Below is a small trained network, with its code and all its weights. Each question gives an input and a target symbol and asks what happens when units are switched off, that is, made to give their printed mean instead of their output.

import numpy as np


def w(rows, s, z=0):
    codes = np.array(rows[::2]) - 128.0
    scale = np.full(codes.shape[1], s)
    scale[-1] = z or s
    return codes * scale


def norm(h):
    return h / np.sqrt((h * h).mean(-1, keepdims=True) + 1e-5)


def f(y):
    return y / 2 * (1 + np.tanh(0.7978845608 * (y + 0.044715 * y**3)))


def softmax(a):
    e = np.exp(a - a.max(-1, keepdims=True))
    return e / e.sum(-1, keepdims=True)


def log_softmax(a):
    a = a - a.max(-1, keepdims=True)
    return a - np.log(np.exp(a).sum(-1, keepdims=True))


def net(x, mask):
    ids = ['ΘΠΣΨαβδζημτ'.index(c) for c in x.split()]
    T = len(ids)
    res = E[ids] + P[:T]
    u = 0
    for l in range(3):
        r = norm(res)
        for j in range(3):
            rows = slice(2 * j, 2 * j + 2)
            q, k, v = (r @ M[l][rows].T for M in (Q, K, V))
            z = softmax(np.where(np.tri(T) > 0, q @ k.T / 2**0.5, -1e9)) @ v
            o = O[l][rows]
            res = res + np.where(mask[u + j], z, o[:, -1]) @ o[:, :-1]
        u += 3
        y = f(norm(res) @ A[l][:, :-1].T + A[l][:, -1])
        res = res + np.where(mask[u : u + 4], y, B[l][:, -1]) @ B[l][:, :-1]
        u += 4
    return log_softmax(norm(res)[-1] @ U[:, :-1].T + U[:, -1])


Q, K, V, O, A, B = {}, {}, {}, {}, {}, {}
E = w([
[127,79,162,140,76,180,155,119],'Θ',
[254,79,159,161,170,147,175,136],'Π',
[176,70,158,138,83,164,156,98],'Σ',
[158,80,163,145,78,172,148,120],'Ψ',
[139,177,50,93,98,190,156,130],'α',
[219,78,155,116,145,133,188,36],'β',
[66,52,159,129,133,190,167,79],'δ',
[176,77,145,118,111,139,163,35],'ζ',
[93,82,56,161,135,3,95,166],'η',
[135,141,141,156,205,122,252,176],'μ',
[128,73,119,216,116,184,143,18],'τ',
],0.0038)
P = w([
[113,201,194,161,3,76,89,132],'0',
[129,96,67,232,118,135,201,81],'1',
[138,92,88,171,121,141,198,105],'2',
[142,93,97,142,123,146,182,110],'3',
[146,87,103,122,132,144,167,127],'4',
[148,87,111,111,150,144,148,127],'5',
[158,87,122,94,155,139,135,129],'6',
[160,89,132,83,168,136,122,136],'7',
[174,85,141,78,179,133,84,136],'8',
],0.0028)
Q[0] = w([
[172,94,109,155,105,126,120,114],'L0H0',
[115,161,105,144,125,102,120,152],'L0H0',
[227,44,237,165,140,160,100,80],'L0H1',
[207,112,167,154,247,171,238,168],'L0H1',
[146,124,138,144,132,151,130,122],'L0H2',
[160,76,147,146,176,145,163,112],'L0H2',
],0.015)
K[0] = w([
[163,127,130,137,99,125,91,126],'L0H0',
[103,148,142,135,108,83,116,140],'L0H0',
[250,75,174,163,150,118,129,89],'L0H1',
[177,207,140,205,140,132,204,147],'L0H1',
[134,116,135,103,130,143,134,123],'L0H2',
[149,93,156,123,168,142,124,140],'L0H2',
],0.017)
V[0] = w([
[166,149,160,26,53,169,155,98],'L0H0',
[123,85,21,182,85,154,53,79],'L0H0',
[65,117,131,106,124,142,134,149],'L0H1',
[205,120,135,112,186,124,100,164],'L0H1',
[110,118,2,42,118,98,114,190],'L0H2',
[100,54,147,133,99,15,100,150],'L0H2',
],0.006)
O[0] = w([
[34,144,38,147,200,84,143,52,255],'L0H0',
[93,118,227,145,121,50,237,120,222],'L0H0',
[147,149,129,149,119,90,66,118,46],'L0H1',
[55,76,179,158,85,133,211,141,97],'L0H1',
[164,116,142,6,195,139,86,192,27],'L0H2',
[112,41,230,77,12,160,112,169,15],'L0H2',
],0.0023,0.0028)
A[0] = w([
[134,207,101,114,18,247,72,98,161],'L0N0',
[228,159,146,86,220,219,145,146,6],'L0N1',
[55,234,161,137,89,97,21,2,37],'L0N2',
[80,203,206,76,72,162,52,122,117],'L0N3',
],0.007,0.0012)
B[0] = w([
[107,131,208,190,143,62,243,101,181],'L0N0',
[143,96,52,172,106,167,65,87,255],'L0N1',
[137,146,195,91,17,183,232,154,164],'L0N2',
[2,221,118,207,175,109,97,222,111],'L0N3',
],0.0059,0.0028)
Q[1] = w([
[140,163,162,92,122,181,52,159],'L1H0',
[154,96,148,170,129,119,145,146],'L1H0',
[93,177,212,127,66,51,115,179],'L1H1',
[145,118,145,141,125,253,131,116],'L1H1',
[94,240,68,116,90,81,93,144],'L1H2',
[135,166,177,124,146,178,164,87],'L1H2',
],0.016)
K[1] = w([
[106,176,121,186,164,223,101,65],'L1H0',
[132,56,159,138,119,127,147,164],'L1H0',
[101,170,139,177,102,202,177,68],'L1H1',
[124,46,76,170,156,101,96,156],'L1H1',
[147,247,82,114,103,166,171,58],'L1H2',
[138,59,85,94,148,58,148,95],'L1H2',
],0.014)
V[1] = w([
[108,109,4,148,141,147,54,153],'L1H0',
[77,187,49,206,153,155,94,122],'L1H0',
[255,71,107,102,146,181,178,28],'L1H1',
[61,199,98,53,135,207,132,131],'L1H1',
[170,200,71,139,107,121,154,226],'L1H2',
[139,40,149,55,137,171,157,128],'L1H2',
],0.0081)
O[1] = w([
[252,123,14,184,139,152,139,153,3],'L1H0',
[233,159,119,176,186,113,213,155,65],'L1H0',
[123,250,63,169,79,206,42,96,181],'L1H1',
[189,102,196,215,177,136,68,81,55],'L1H1',
[183,83,156,249,81,173,160,113,123],'L1H2',
[117,149,199,48,170,33,149,56,119],'L1H2',
],0.0037,0.0065)
A[1] = w([
[19,134,153,67,113,137,116,80,121],'L1N0',
[2,157,232,86,114,77,212,114,125],'L1N1',
[235,97,186,108,158,140,58,116,2],'L1N2',
[176,94,234,56,104,56,73,169,45],'L1N3',
],0.0091,0.00073)
B[1] = w([
[95,116,111,132,122,51,104,31,237],'L1N0',
[188,171,64,157,118,104,255,94,246],'L1N1',
[216,168,135,132,128,54,123,132,127],'L1N2',
[134,94,89,140,35,138,49,189,139],'L1N3',
],0.0077,0.013)
Q[2] = w([
[87,69,11,124,59,112,162,206],'L2H0',
[97,94,127,133,74,72,154,137],'L2H0',
[113,106,87,133,135,148,207,109],'L2H1',
[187,72,69,103,127,107,198,114],'L2H1',
[86,247,250,151,126,174,99,45],'L2H2',
[90,203,166,138,84,184,90,186],'L2H2',
],0.014)
K[2] = w([
[203,133,225,144,58,78,119,143],'L2H0',
[173,138,150,126,179,52,143,145],'L2H0',
[142,137,112,183,128,61,95,123],'L2H1',
[136,73,107,130,62,73,84,177],'L2H1',
[102,115,4,47,99,167,69,107],'L2H2',
[90,141,32,97,104,190,136,173],'L2H2',
],0.016)
V[2] = w([
[90,46,36,79,123,73,92,167],'L2H0',
[92,163,120,105,181,70,114,71],'L2H0',
[111,161,125,50,26,172,167,165],'L2H1',
[126,249,144,144,75,80,35,123],'L2H1',
[91,120,200,76,26,177,170,105],'L2H2',
[37,223,207,192,166,87,163,182],'L2H2',
],0.012)
O[2] = w([
[148,103,72,191,151,182,73,148,53],'L2H0',
[85,94,134,74,96,165,126,184,254],'L2H0',
[39,126,86,154,127,142,148,71,100],'L2H1',
[150,159,30,191,130,99,149,175,134],'L2H1',
[131,196,135,141,253,164,126,109,180],'L2H2',
[138,202,120,149,2,139,34,84,149],'L2H2',
],0.007,0.0047)
A[2] = w([
[72,87,193,252,205,95,153,149,55],'L2N0',
[110,145,124,128,214,97,161,195,8],'L2N1',
[43,82,167,145,44,148,33,78,25],'L2N2',
[57,89,87,155,95,207,142,157,68],'L2N3',
],0.015,0.0017)
B[2] = w([
[155,65,193,190,174,130,105,31,200],'L2N0',
[75,128,154,185,139,82,114,168,149],'L2N1',
[114,101,67,83,143,10,10,105,255],'L2N2',
[70,99,135,105,147,204,136,139,193],'L2N3',
],0.014,0.0049)
U = w([
[94,197,114,156,70,85,249,63,186],'Θ',
[74,89,91,68,119,61,28,91,221],'Π',
[45,81,82,99,144,253,155,158,214],'Σ',
[227,182,39,222,123,191,77,152,167],'Ψ',
[84,162,146,202,174,74,140,235,69],'α',
[169,150,189,71,166,150,135,135,3],'β',
[163,151,204,71,117,166,111,123,15],'δ',
[166,28,188,232,197,138,126,61,134],'ζ',
[228,34,121,107,43,87,168,216,119],'η',
[165,155,188,100,110,170,104,114,10],'μ',
[120,160,183,136,182,93,143,204,50],'τ',
],0.0062,0.0014)

Each question gives the input, a string of symbols that net reads in full, and the target symbol t.
The units are the heads (2 rows each of Q, K, V and O) and the neurons (one row each of A and B). Each row of codes is followed by its name. A weight is (code - 128) times the scale printed after its matrix; where a second scale follows, it is the last column's (O, A, B and U).
mask holds one flag per unit, layer by layer, with each layer's heads first. A switched-off unit (its flag False) gives its mean, the last column of its rows in O or B, instead of its output. The means were averaged over made-up inputs and are rounded, as every weight is.
A unit's drop is (log p(t) with every unit on - log p(t) with that unit switched off) / (log p(t) with every unit on - log p(t) with every unit switched off).
The circuit of an input: a set's keep is (log p(t) with only the set's units on - log p(t) with every unit switched off) / (log p(t) with every unit on - log p(t) with every unit switched off). Starting from the 12 units with the biggest drops (on a tie, the unit counted first), units are removed one at a time, each time the one whose removal leaves the highest keep (on an exact tie, the one counted first), for as long as the keep stays at least 0.8.
circuit, biggest first: the units of the circuit, biggest drop first
top k neurons: the k neurons with the biggest drops, biggest first
which heads matter: for each layer, one digit per head in row order, 1 if its drop is at least 0.15 and else 0, layers parted by /
drop when u is switched off: that unit's drop, to one decimal
input α μ Ψ α ζ μ η δ, target η: which heads matter	101 / 110 / 011
input μ μ η α μ, target Π: circuit, biggest first	L0H0, L1N1, L0N1
input β μ η μ η μ β μ, target Ψ: circuit, biggest first	L0H0, L1H0, L0N1
input α β η Ψ μ, target η: circuit, biggest first	L1H1, L1H0, L2H1, L2H2
input Π Θ α η μ μ δ, target Σ: which heads matter	001 / 100 / 000
input α μ α α δ μ η α, target η: circuit, biggest first	L1H0, L1H1, L2H2, L2H1
input Π μ δ μ μ μ β η, target Σ: top neuron	L1N0
input α μ α α Ψ μ, target Π: top 2 neurons	L0N2, L2N2
input η Π α Π α α β Π μ, target ζ: top 2 neurons	L0N3, L2N0
input α μ α μ α μ, target Σ: top 3 neurons	L0N2, L1N1, L0N1
input ζ δ α μ α τ α, target Σ: top 4 neurons	L0N2, L1N1, L1N0, L2N3
input β α α η μ α β μ ζ, target α: which heads matter	000 / 110 / 001
input η α δ α μ α α ζ Π, target ζ: which heads matter	001 / 000 / 000
input α α Π α, target Σ: which heads matter	011 / 000 / 010
input η α α α Σ, target ζ: which heads matter	001 / 010 / 000
input ζ δ η μ μ, target τ: top 3 neurons	L0N2, L2N1, L1N1
input ζ α μ Π Σ η μ, target τ: which heads matter	001 / 110 / 011
input δ α Σ η μ α α δ, target Ψ: top 2 neurons	L0N2, L1N2
input α Π η α μ Π, target η: top neuron	L1N1
input β β μ η α, target α: top 3 neurons	L0N2, L2N1, L1N1
input α Ψ α ζ η β μ β, target η: top 3 neurons	L1N1, L0N2, L0N1
input β η δ μ α β Σ, target α: top 2 neurons	L0N2, L2N1
input δ μ η τ, target Ψ: top 2 neurons	L0N2, L1N2
input η α Ψ α α, target ζ: top neuron	L0N3
input ζ α τ Ψ η μ Ψ μ, target α: top 3 neurons	L0N2, L2N1, L0N0
input Π α α α β μ Ψ Π η, target Σ: which heads matter	000 / 110 / 000
input α α α μ α μ α η β, target η: which heads matter	100 / 110 / 011
input η α Σ δ, target ζ: drop when L2H0 is switched off	0.1
